Below are the code and all the weights of a small trained network. Each question names an input and a class and asks about switching units off, where a switched-off unit gives its printed mean instead of its output.

import numpy as np


def w(rows, s, z=0):
    codes = np.array(rows[::2]) - 128.0
    scale = np.full(codes.shape[1], s)
    scale[-1] = z or s
    return codes * scale


def norm(h):
    return h / np.sqrt((h * h).mean(-1, keepdims=True) + 1e-5)


def f(y):
    return np.maximum(y, 0)


def log_softmax(a):
    a = a - a.max(-1, keepdims=True)
    return a - np.log(np.exp(a).sum(-1, keepdims=True))


def net(x, mask):
    res = np.array(x, float).reshape(1, 6) / 4 @ E
    u = 0
    for l in range(2):
        y = f(norm(res) @ A[l][:, :-1].T + A[l][:, -1])
        res = res + np.where(mask[u : u + 3], y, B[l][:, -1]) @ B[l][:, :-1]
        u += 3
    return log_softmax(norm(res)[-1] @ U[:, :-1].T + U[:, -1])


A, B = {}, {}
E = w([
[144,198,79],'x0',
[104,81,143],'x1',
[122,133,115],'x2',
[106,115,133],'x3',
[81,88,254],'x4',
[116,119,106],'x5',
],0.0095)
A[0] = w([
[180,126,50,179],'L0N0',
[48,221,33,254],'L0N1',
[158,109,255,129],'L0N2',
],0.009,0.003)
B[0] = w([
[200,166,254,225],'L0N0',
[99,102,180,254],'L0N1',
[78,103,151,248],'L0N2',
],0.012,0.0058)
A[1] = w([
[221,95,181,207],'L1N0',
[213,52,168,153],'L1N1',
[39,254,114,252],'L1N2',
],0.0094,0.0036)
B[1] = w([
[71,173,2,255],'L1N0',
[53,172,129,220],'L1N1',
[44,88,189,189],'L1N2',
],0.009,0.0065)
U = w([
[210,114,123,1],'0',
[224,29,139,1],'1',
[176,90,103,2],'2',
[180,119,103,1],'3',
[123,90,96,9],'4',
[121,68,68,1],'5',
[62,51,247,255],'6',
[130,187,140,255],'7',
],0.012,0.0045)

Each question gives the input, the list of numbers given to net, and the class t.
The units are the neurons (one row each of A and B). Each row of codes is followed by its name. A weight is (code - 128) times the scale printed after its matrix; where a second scale follows, it is the last column's (A, B and U).
mask holds one flag per neuron, layer by layer. A switched-off neuron (its flag False) gives its mean, the last column of its row in B, instead of its output. The means were averaged over made-up inputs and are rounded, as every weight is.
A unit's drop is (log p(t) with every unit on - log p(t) with that unit switched off) / (log p(t) with every unit on - log p(t) with every unit switched off).
The circuit of an input: a set's keep is (log p(t) with only the set's units on - log p(t) with every unit switched off) / (log p(t) with every unit on - log p(t) with every unit switched off). Starting from all 6 units, units are removed one at a time, each time the one whose removal leaves the highest keep (on an exact tie, the one counted first), for as long as the keep stays at least 0.8.
circuit, biggest first: the units of the circuit, biggest drop first
most important unit: the unit with the biggest drop
k most important neurons: the k neurons with the biggest drops, biggest first
top k neurons in layer l: the k neurons of layer l with the biggest drops, biggest first
drop of u: that unit's drop, to one decimal
input [-5,1,4,3,-4,4], class 7: circuit, biggest first : L0N2, L1N0, L0N0
input [-8,6,0,-4,-5,1], class 5: circuit, biggest first : L1N0, L0N1
input [-7,-4,-4,0,-5,-1], class 7: circuit, biggest first : L0N0, L1N0
input [-8,-6,4,-4,-2,-3], class 7: 3 most important neurons : L0N1, L1N0, L1N2
input [-3,6,7,-8,-6,7], class 7: circuit, biggest first : L0N0, L0N2
input [-4,1,-2,-6,-4,0], class 7: circuit, biggest first : L0N0, L1N0
input [8,2,3,7,-1,-5], class 6: most important unit : L0N1
input [6,-5,3,-4,3,6], class 6: 2 most important neurons : L1N2, L0N1
input [-8,1,-4,-1,-7,2], class 7: 2 most important neurons : L0N0, L1N1
input [-6,7,3,-4,-3,-1], class 4: 2 most important neurons : L0N1, L0N2
input [-8,-3,0,-6,-6,3], class 7: 3 most important neurons : L0N0, L1N1, L1N0
input [-7,5,8,5,-8,6], class 7: top 2 neurons in layer 1 : L1N1, L1N0
input [-1,2,-8,0,-4,-2], class 7: drop of L1N0 : 0.3
input [4,-7,6,8,0,1], class 6: top neuron in layer 1 : L1N2
input [7,-2,7,6,-2,8], class 6: drop of L1N2 : 0.4
